What each symbol does to the objects:
HS: ra>HQ, gu>MH, ni>RQ, le>GJ, na>JR, sa>.
RQ: ra>BZ, gu>RG, ni>MN, le>HS, na>FL, sa>.
RG: ra>GM, gu>GS, ni>QD, le>MH, na>RQ, sa>.
NC: ra>., gu>NR, ni>DM, le>RR, na>JM, sa>RL
MT: ra>., gu>LT, ni>ZS, le>JB, na>LQ, sa>ZH
NH: ra>LZ, gu>MQ, ni>HQ, le>ZD, na>TH, sa>GJ
LM: ra>CF, gu>LJ, ni>MQ, le>GM, na>ZD, sa>QD
BH: ra>., gu>CF, ni>LZ, le>NR, na>DM, sa>ZD
QC: ra>FP, gu>JR, ni>GS, le>DR, na>MH, sa>.
LQ: ra>., gu>MT, ni>NT, le>CF, na>LZ, sa>MQ
LP: ra>., gu>NT, ni>NR, le>LZ, na>RR, sa>HQ
MN: ra>ZD, gu>QD, ni>GJ, le>RQ, na>MD, sa>.
MQ: ra>LQ, gu>ZH, ni>QR, le>LM, na>NH, sa>ZP
ZD: ra>BH, gu>LM, ni>NH, le>BZ, na>GG, sa>MN
LT: ra>., gu>LZ, ni>RR, le>DM, na>MT, sa>TH
MJ: ra>RR, gu>HQ, ni>RL, le>TH, na>FP, sa>JR
CF: ra>., gu>JB, ni>LQ, le>DZ, na>BH, sa>LM
JB: ra>., gu>DM, ni>MT, le>JM, na>CF, sa>LJ
DM: ra>., gu>BH, ni>LT, le>NC, na>JB, sa>GG
MD: ra>GG, gu>MN, ni>NZ, le>FL, na>QZ, sa>.
QZ: ra>LJ, gu>MD, ni>DR, le>GS, na>QD, sa>.
JM: ra>., gu>NC, ni>JB, le>ZS, na>DZ, sa>NJ
RL: ra>NC, gu>BZ, ni>GG, le>MJ, na>NJ, sa>FL
NR: ra>., gu>DZ, ni>BH, le>LP, na>NC, sa>BZ
ZP: ra>MQ, gu>DR, ni>MH, le>QD, na>GJ, sa>.
NT: ra>., gu>ZS, ni>DZ, le>LQ, na>LP, sa>QR
FL: ra>RL, gu>RQ, ni>MD, le>JR, na>GS, sa>.
NJ: ra>JM, gu>RL, ni>LJ, le>FP, na>GM, sa>GS
HQ: ra>LP, gu>QR, ni>BZ, le>NH, na>MJ, sa>HS
GM: ra>DZ, gu>NJ, ni>LM, le>QR, na>BZ, sa>RG
TH: ra>LT, gu>NH, ni>MJ, le>GG, na>ZH, sa>NZ
GG: ra>DM, gu>ZD, ni>TH, le>RL, na>LJ, sa>MD
DR: ra>ZH, gu>NZ, ni>QC, le>QZ, na>ZP, sa>.
FP: ra>ZS, gu>MJ, ni>NJ, le>ZH, na>QR, sa>QC
LZ: ra>., gu>LQ, ni>LP, le>BH, na>LT, sa>NH
GJ: ra>NH, gu>ZP, ni>HS, le>MN, na>NZ, sa>.
MH: ra>QR, gu>QC, ni>RG, le>ZP, na>HS, sa>.
QR: ra>NT, gu>FP, ni>GM, le>MQ, na>HQ, sa>MH
QD: ra>LM, gu>QZ, ni>ZP, le>RG, na>MN, sa>.
GS: ra>NJ, gu>FL, ni>QZ, le>QC, na>RG, sa>.
ZH: ra>MT, gu>TH, ni>FP, le>LJ, na>MQ, sa>DR
NZ: ra>TH, gu>GJ, ni>JR, le>MD, na>DR, sa>.
JR: ra>MJ, gu>HS, ni>FL, le>NZ, na>QC, sa>.
BZ: ra>NR, gu>GM, ni>ZD, le>HQ, na>RL, sa>RQ
DZ: ra>., gu>JM, ni>CF, le>NT, na>NR, sa>GM
LJ: ra>JB, gu>GG, ni>ZH, le>NJ, na>LM, sa>QZ
RR: ra>., gu>LP, ni>NC, le>LT, na>ZS, sa>MJ
ZS: ra>., gu>RR, ni>JM, le>MT, na>NT, sa>FP

In the rows, zero is written as 144.

The rows follow the links: the fewer symbols apart two objects are, the more alike their rows tend to be.

Each row is also shifted at random along 4 hidden directions that mean nothing.

Rows with their objects:
(175, 165, 153, 116, 141, 149, 149, 124, 170, 123, 123, 134, 146, 151, 156, 158, 165, 127, 128, 147, 150, 135, 101, 117, 165, 122, 129, 144, 161, 136, 153, 162, 147, 155, 145, 116, 122, 153, 165, 148, 147, 145, 167): RR
(108, 110, 139, 133, 136, 149, 143, 156, 140, 85, 141, 162, 192, 114, 103, 141, 145, 152, 165, 126, 141, 152, 140, 150, 139, 135, 117, 149, 166, 148, 161, 146, 148, 133, 174, 108, 155, 123, 115, 144, 166, 158, 129): FL
(112, 148, 146, 142, 138, 155, 164, 135, 161, 166, 130, 185, 143, 152, 131, 147, 162, 136, 135, 149, 149, 126, 147, 96, 152, 125, 138, 144, 157, 157, 133, 122, 157, 156, 145, 140, 147, 159, 134, 138, 127, 149, 163): DM
(140, 138, 129, 159, 153, 143, 134, 131, 107, 186, 182, 115, 131, 136, 139, 158, 170, 146, 154, 123, 126, 142, 184, 186, 123, 151, 150, 144, 120, 149, 132, 141, 155, 160, 150, 179, 120, 134, 145, 159, 151, 139, 133): ZP
(143, 175, 144, 104, 155, 151, 154, 122, 178, 117, 165, 145, 161, 163, 187, 139, 179, 112, 147, 159, 142, 127, 109, 157, 161, 104, 131, 157, 164, 123, 158, 167, 105, 154, 130, 143, 101, 143, 166, 149, 142, 156, 176): LZ
(71, 93, 171, 191, 123, 152, 139, 204, 154, 97, 166, 151, 177, 154, 104, 143, 100, 156, 153, 134, 122, 172, 120, 158, 138, 149, 149, 154, 164, 143, 136, 103, 154, 64, 163, 131, 203, 143, 109, 136, 154, 160, 105): RQ
(138, 150, 164, 152, 155, 135, 145, 136, 137, 172, 109, 122, 110, 164, 150, 151, 147, 123, 114, 154, 163, 123, 124, 120, 158, 164, 141, 129, 140, 142, 126, 154, 146, 143, 146, 135, 155, 149, 169, 138, 152, 150, 152): ZS
(196, 144, 137, 165, 142, 140, 130, 151, 115, 181, 88, 139, 118, 130, 116, 124, 132, 184, 136, 141, 149, 160, 171, 123, 141, 185, 163, 135, 101, 175, 139, 135, 164, 169, 141, 141, 174, 159, 142, 131, 142, 118, 131): NJ
(133, 147, 140, 138, 167, 150, 147, 134, 132, 185, 129, 139, 161, 170, 134, 132, 169, 152, 132, 141, 133, 127, 148, 135, 145, 154, 176, 144, 128, 170, 124, 130, 104, 186, 133, 138, 144, 167, 157, 109, 137, 159, 131): DZ
(168, 142, 114, 143, 138, 148, 138, 156, 136, 120, 166, 149, 144, 138, 162, 140, 143, 154, 174, 126, 120, 148, 171, 167, 128, 158, 153, 161, 139, 124, 175, 134, 130, 118, 132, 188, 158, 109, 152, 130, 137, 131, 147): QD
(192, 128, 121, 104, 132, 156, 145, 153, 156, 111, 185, 157, 193, 116, 143, 139, 163, 140, 193, 130, 125, 158, 168, 174, 131, 112, 143, 171, 169, 139, 165, 134, 130, 156, 150, 153, 105, 113, 121, 144, 134, 155, 134): MN
(97, 147, 131, 99, 132, 137, 136, 112, 138, 138, 152, 137, 114, 112, 158, 190, 140, 147, 164, 125, 159, 138, 139, 164, 164, 146, 121, 144, 146, 147, 186, 172, 191, 160, 153, 151, 131, 128, 153, 180, 146, 105, 162): NZ
(121, 155, 144, 144, 170, 151, 163, 149, 148, 172, 143, 161, 160, 161, 159, 133, 164, 143, 134, 152, 157, 122, 153, 144, 135, 137, 167, 160, 142, 145, 124, 131, 106, 155, 130, 158, 143, 141, 150, 112, 136, 159, 143): CF
(171, 143, 143, 171, 130, 161, 166, 176, 178, 154, 169, 171, 124, 175, 175, 136, 127, 163, 120, 160, 135, 143, 159, 96, 172, 153, 171, 138, 173, 135, 129, 103, 148, 88, 117, 153, 167, 168, 145, 138, 122, 149, 157): BH
(160, 141, 151, 155, 132, 133, 136, 141, 156, 133, 169, 136, 172, 162, 132, 132, 147, 129, 146, 165, 121, 168, 110, 177, 139, 114, 155, 144, 152, 149, 125, 154, 137, 153, 151, 116, 109, 170, 140, 157, 157, 163, 117): HQ
(255, 142, 117, 116, 126, 162, 163, 153, 176, 127, 178, 157, 208, 137, 165, 107, 161, 143, 182, 149, 136, 158, 179, 153, 130, 103, 166, 176, 185, 142, 152, 132, 118, 146, 128, 145, 103, 149, 113, 125, 121, 161, 148): ZD
(158, 154, 163, 135, 177, 150, 153, 124, 146, 172, 138, 116, 177, 171, 145, 132, 185, 126, 133, 154, 137, 115, 119, 163, 129, 137, 151, 147, 139, 154, 107, 163, 103, 196, 146, 129, 106, 156, 159, 133, 159, 177, 130): NT

The symbols that take the first to the second take the third to the fourth, perhaps in another order. What is the fourth?
Answers are names.
(123, 123, 147, 142, 151, 139, 137, 136, 114, 131, 120, 141, 177, 114, 91, 145, 146, 147, 157, 117, 138, 136, 157, 150, 122, 150, 132, 151, 126, 146, 160, 153, 145, 152, 177, 130, 164, 111, 116, 138, 157, 155, 114)
: (198, 138, 119, 110, 129, 151, 146, 159, 151, 114, 174, 152, 166, 129, 167, 152, 147, 159, 182, 125, 127, 168, 181, 166, 156, 139, 151, 162, 164, 139, 183, 138, 148, 139, 131, 170, 127, 130, 144, 147, 128, 115, 150)
:: (190, 155, 146, 138, 154, 143, 131, 130, 139, 126, 110, 122, 171, 131, 121, 124, 154, 113, 153, 153, 164, 132, 123, 154, 116, 120, 116, 154, 123, 125, 143, 201, 132, 159, 157, 118, 118, 110, 148, 147, 170, 183, 138)
: BZ

(223, 154, 137, 122, 163, 157, 150, 128, 153, 148, 100, 140, 160, 148, 138, 124, 168, 135, 136, 126, 153, 122, 142, 116, 144, 136, 156, 144, 143, 162, 157, 158, 106, 181, 146, 124, 136, 154, 156, 115, 126, 158, 153)
: (176, 159, 137, 144, 165, 159, 151, 146, 160, 131, 125, 144, 159, 167, 162, 111, 148, 144, 134, 146, 135, 128, 136, 129, 148, 151, 181, 144, 148, 143, 144, 145, 83, 141, 128, 132, 150, 148, 164, 103, 151, 156, 146)
:: (194, 154, 135, 143, 132, 139, 152, 150, 156, 185, 196, 142, 155, 139, 160, 154, 146, 140, 151, 155, 132, 164, 164, 169, 130, 118, 156, 148, 155, 150, 129, 133, 169, 153, 138, 162, 102, 167, 140, 165, 140, 130, 147)
: TH

(97, 127, 126, 122, 143, 153, 137, 136, 121, 141, 145, 137, 151, 146, 125, 159, 143, 178, 153, 125, 117, 167, 140, 184, 145, 168, 149, 136, 135, 180, 162, 131, 158, 181, 160, 133, 130, 171, 143, 146, 150, 123, 115)
: (172, 113, 161, 190, 125, 144, 154, 186, 145, 146, 206, 136, 149, 135, 126, 165, 118, 146, 160, 139, 128, 165, 180, 153, 129, 134, 144, 145, 166, 131, 126, 110, 173, 83, 153, 151, 140, 130, 116, 156, 143, 144, 133)
:: (154, 148, 153, 146, 127, 153, 151, 164, 165, 153, 117, 158, 124, 161, 147, 141, 134, 161, 126, 150, 147, 150, 119, 99, 171, 153, 153, 119, 164, 152, 134, 117, 155, 127, 138, 118, 168, 186, 164, 131, 133, 145, 158)
: LT

(109, 141, 141, 144, 176, 132, 143, 133, 133, 132, 130, 139, 183, 160, 130, 105, 169, 143, 157, 145, 145, 149, 118, 183, 146, 139, 158, 169, 110, 151, 139, 163, 98, 182, 135, 142, 139, 140, 141, 112, 165, 163, 111)
: (123, 163, 130, 143, 148, 143, 146, 146, 149, 120, 141, 165, 140, 147, 176, 112, 155, 130, 160, 164, 154, 153, 149, 167, 144, 145, 145, 177, 142, 127, 167, 145, 106, 147, 117, 175, 160, 118, 141, 122, 143, 138, 152)
:: (117, 161, 141, 122, 132, 128, 148, 137, 176, 125, 151, 148, 122, 130, 156, 155, 130, 132, 155, 171, 176, 145, 120, 122, 144, 116, 125, 152, 160, 124, 158, 170, 171, 141, 143, 141, 125, 130, 149, 185, 147, 122, 186)
: MJ

(171, 131, 116, 125, 146, 156, 144, 152, 133, 106, 167, 147, 177, 132, 159, 124, 152, 148, 174, 128, 135, 148, 163, 175, 136, 142, 141, 174, 142, 114, 173, 144, 121, 121, 130, 173, 151, 104, 147, 134, 141, 151, 140)
: (237, 144, 133, 134, 149, 135, 151, 145, 126, 150, 90, 138, 165, 129, 116, 120, 163, 158, 150, 135, 149, 147, 157, 126, 126, 159, 146, 150, 113, 158, 140, 153, 125, 173, 151, 125, 146, 146, 138, 128, 142, 147, 141)
:: (173, 121, 134, 171, 125, 151, 180, 167, 144, 195, 143, 189, 174, 122, 116, 142, 136, 163, 146, 136, 158, 160, 185, 112, 122, 126, 135, 151, 164, 165, 111, 104, 190, 146, 161, 141, 140, 162, 81, 139, 133, 132, 143)
: NR

(123, 135, 124, 141, 141, 159, 138, 151, 131, 155, 178, 160, 152, 142, 143, 163, 147, 170, 155, 125, 128, 164, 172, 175, 148, 152, 152, 139, 145, 161, 143, 118, 169, 159, 141, 166, 141, 157, 123, 145, 139, 115, 125)
: (204, 132, 146, 129, 121, 146, 130, 148, 142, 119, 182, 115, 140, 128, 156, 156, 136, 158, 154, 127, 114, 171, 148, 192, 150, 155, 145, 142, 155, 145, 154, 152, 153, 129, 148, 144, 130, 152, 158, 161, 156, 132, 133)
:: (140, 131, 163, 179, 141, 153, 170, 180, 173, 122, 121, 164, 144, 153, 155, 125, 133, 141, 117, 166, 163, 126, 140, 73, 144, 151, 130, 157, 170, 113, 142, 125, 130, 81, 147, 150, 197, 119, 129, 126, 132, 164, 172)
: ZS

(121, 134, 156, 148, 143, 159, 150, 154, 179, 113, 136, 158, 166, 163, 148, 126, 147, 133, 136, 157, 136, 151, 100, 141, 173, 123, 158, 151, 161, 142, 131, 140, 115, 137, 124, 117, 153, 169, 149, 132, 142, 162, 136)
: (115, 165, 155, 146, 165, 143, 144, 126, 146, 169, 137, 127, 131, 175, 157, 129, 152, 127, 132, 160, 137, 127, 109, 150, 152, 153, 155, 139, 119, 148, 121, 162, 113, 164, 140, 133, 135, 166, 168, 134, 158, 163, 144)
:: (196, 125, 173, 170, 137, 141, 145, 160, 144, 168, 136, 131, 163, 127, 100, 152, 137, 153, 139, 159, 151, 162, 139, 130, 114, 121, 130, 134, 153, 154, 106, 145, 171, 145, 174, 101, 114, 160, 113, 155, 157, 153, 122)
: NH

(166, 143, 126, 140, 129, 156, 162, 171, 169, 124, 158, 179, 149, 145, 174, 129, 131, 158, 163, 153, 136, 168, 170, 151, 141, 133, 169, 154, 162, 136, 149, 119, 151, 125, 106, 166, 145, 159, 128, 145, 123, 126, 158)
: (122, 156, 125, 130, 127, 145, 154, 148, 162, 130, 117, 187, 111, 132, 158, 139, 133, 155, 157, 150, 159, 154, 161, 109, 158, 148, 145, 138, 162, 151, 172, 125, 185, 120, 123, 165, 152, 153, 116, 168, 127, 111, 175)
:: (127, 130, 162, 194, 132, 130, 126, 176, 127, 121, 170, 106, 125, 150, 142, 143, 103, 142, 144, 145, 128, 156, 142, 168, 137, 180, 136, 141, 141, 115, 149, 144, 145, 82, 155, 152, 189, 116, 151, 147, 168, 147, 120)
: HS

(136, 158, 139, 106, 175, 146, 145, 121, 132, 161, 98, 150, 158, 158, 133, 132, 182, 146, 128, 130, 152, 124, 124, 124, 161, 150, 152, 149, 129, 164, 144, 154, 111, 210, 144, 119, 122, 157, 166, 119, 145, 148, 142)
: (253, 147, 136, 145, 140, 163, 160, 148, 162, 131, 124, 157, 155, 141, 173, 129, 155, 132, 141, 153, 159, 119, 174, 89, 142, 145, 139, 157, 158, 125, 152, 127, 112, 116, 136, 155, 145, 127, 144, 114, 127, 162, 180)
:: (80, 148, 132, 134, 144, 146, 128, 130, 153, 115, 142, 165, 142, 160, 141, 127, 141, 161, 153, 153, 115, 164, 104, 186, 175, 141, 172, 154, 138, 171, 152, 152, 142, 189, 124, 127, 136, 186, 149, 136, 146, 128, 116)
: ZD

(162, 161, 164, 154, 148, 162, 162, 135, 161, 177, 174, 146, 177, 164, 163, 156, 167, 119, 137, 160, 153, 132, 144, 135, 146, 110, 148, 143, 166, 145, 110, 128, 131, 149, 134, 138, 112, 165, 147, 146, 141, 160, 148)
: (150, 144, 170, 153, 132, 147, 138, 154, 176, 95, 175, 129, 177, 149, 154, 135, 125, 133, 153, 176, 132, 171, 105, 186, 143, 116, 145, 157, 147, 134, 140, 160, 136, 120, 146, 114, 129, 153, 149, 155, 158, 162, 140)
:: (182, 167, 164, 133, 125, 152, 158, 134, 166, 159, 150, 144, 130, 160, 162, 166, 157, 132, 124, 155, 162, 118, 138, 108, 151, 138, 140, 130, 164, 140, 133, 141, 175, 133, 139, 146, 132, 144, 161, 166, 131, 141, 180)
: MJ

(175, 148, 127, 141, 159, 140, 132, 157, 144, 123, 120, 144, 155, 154, 148, 107, 139, 149, 155, 147, 134, 159, 129, 164, 143, 157, 173, 161, 114, 150, 162, 157, 99, 158, 128, 147, 153, 143, 151, 107, 145, 153, 132)
: (163, 115, 129, 125, 152, 155, 131, 136, 125, 143, 158, 141, 185, 131, 116, 154, 162, 169, 175, 116, 111, 162, 160, 196, 133, 142, 147, 151, 142, 175, 140, 130, 143, 185, 162, 125, 118, 162, 123, 137, 140, 151, 104)
:: (150, 135, 158, 168, 135, 137, 164, 164, 151, 94, 140, 139, 172, 124, 146, 122, 132, 113, 154, 176, 173, 138, 139, 116, 116, 113, 113, 177, 153, 98, 158, 168, 139, 77, 149, 150, 160, 71, 131, 150, 167, 173, 180)
: ZP

(129, 141, 123, 114, 130, 150, 161, 156, 155, 121, 133, 181, 150, 124, 165, 135, 131, 145, 160, 157, 160, 151, 150, 130, 147, 128, 141, 156, 159, 149, 167, 140, 168, 149, 132, 150, 143, 137, 119, 154, 133, 118, 167)
: (90, 129, 131, 109, 137, 147, 141, 143, 144, 105, 139, 167, 165, 118, 131, 147, 143, 152, 174, 122, 149, 148, 155, 153, 140, 143, 128, 146, 155, 138, 173, 154, 159, 135, 145, 147, 144, 121, 123, 157, 141, 134, 148)
:: (174, 124, 152, 139, 135, 154, 154, 148, 152, 126, 114, 167, 195, 135, 98, 125, 150, 149, 162, 139, 153, 158, 138, 125, 121, 115, 138, 163, 156, 174, 142, 138, 156, 173, 161, 93, 123, 159, 101, 139, 145, 173, 118)
: FL

(180, 156, 135, 119, 115, 129, 131, 138, 151, 115, 154, 129, 114, 117, 170, 172, 141, 145, 170, 138, 148, 155, 163, 147, 160, 146, 122, 145, 165, 126, 188, 172, 181, 131, 156, 163, 133, 115, 150, 178, 148, 127, 172)
: (111, 135, 149, 142, 141, 141, 129, 147, 150, 108, 177, 121, 165, 143, 136, 158, 142, 138, 161, 142, 121, 169, 126, 195, 149, 132, 146, 138, 151, 149, 144, 163, 155, 147, 165, 129, 120, 138, 138, 143, 168, 152, 120)
:: (110, 136, 187, 185, 144, 155, 158, 160, 167, 150, 159, 148, 189, 175, 115, 142, 132, 121, 109, 171, 138, 145, 92, 135, 137, 108, 144, 153, 165, 148, 98, 136, 124, 117, 154, 102, 148, 160, 136, 137, 164, 189, 116)
: DZ

(108, 127, 126, 126, 143, 158, 132, 138, 139, 115, 149, 136, 155, 137, 126, 139, 144, 159, 167, 125, 114, 164, 141, 187, 153, 152, 147, 153, 144, 169, 161, 148, 136, 176, 139, 134, 132, 155, 141, 132, 150, 140, 113)
: (146, 159, 126, 94, 134, 141, 137, 137, 157, 87, 186, 135, 154, 131, 185, 157, 148, 128, 185, 130, 128, 152, 136, 183, 162, 119, 133, 148, 165, 129, 183, 170, 150, 140, 136, 149, 115, 102, 154, 166, 149, 142, 155)
:: (168, 149, 167, 171, 152, 138, 171, 141, 144, 196, 142, 138, 138, 149, 136, 146, 153, 132, 104, 150, 170, 120, 150, 103, 123, 141, 132, 138, 156, 133, 114, 129, 144, 124, 152, 151, 144, 137, 148, 136, 142, 161, 162)
: JM

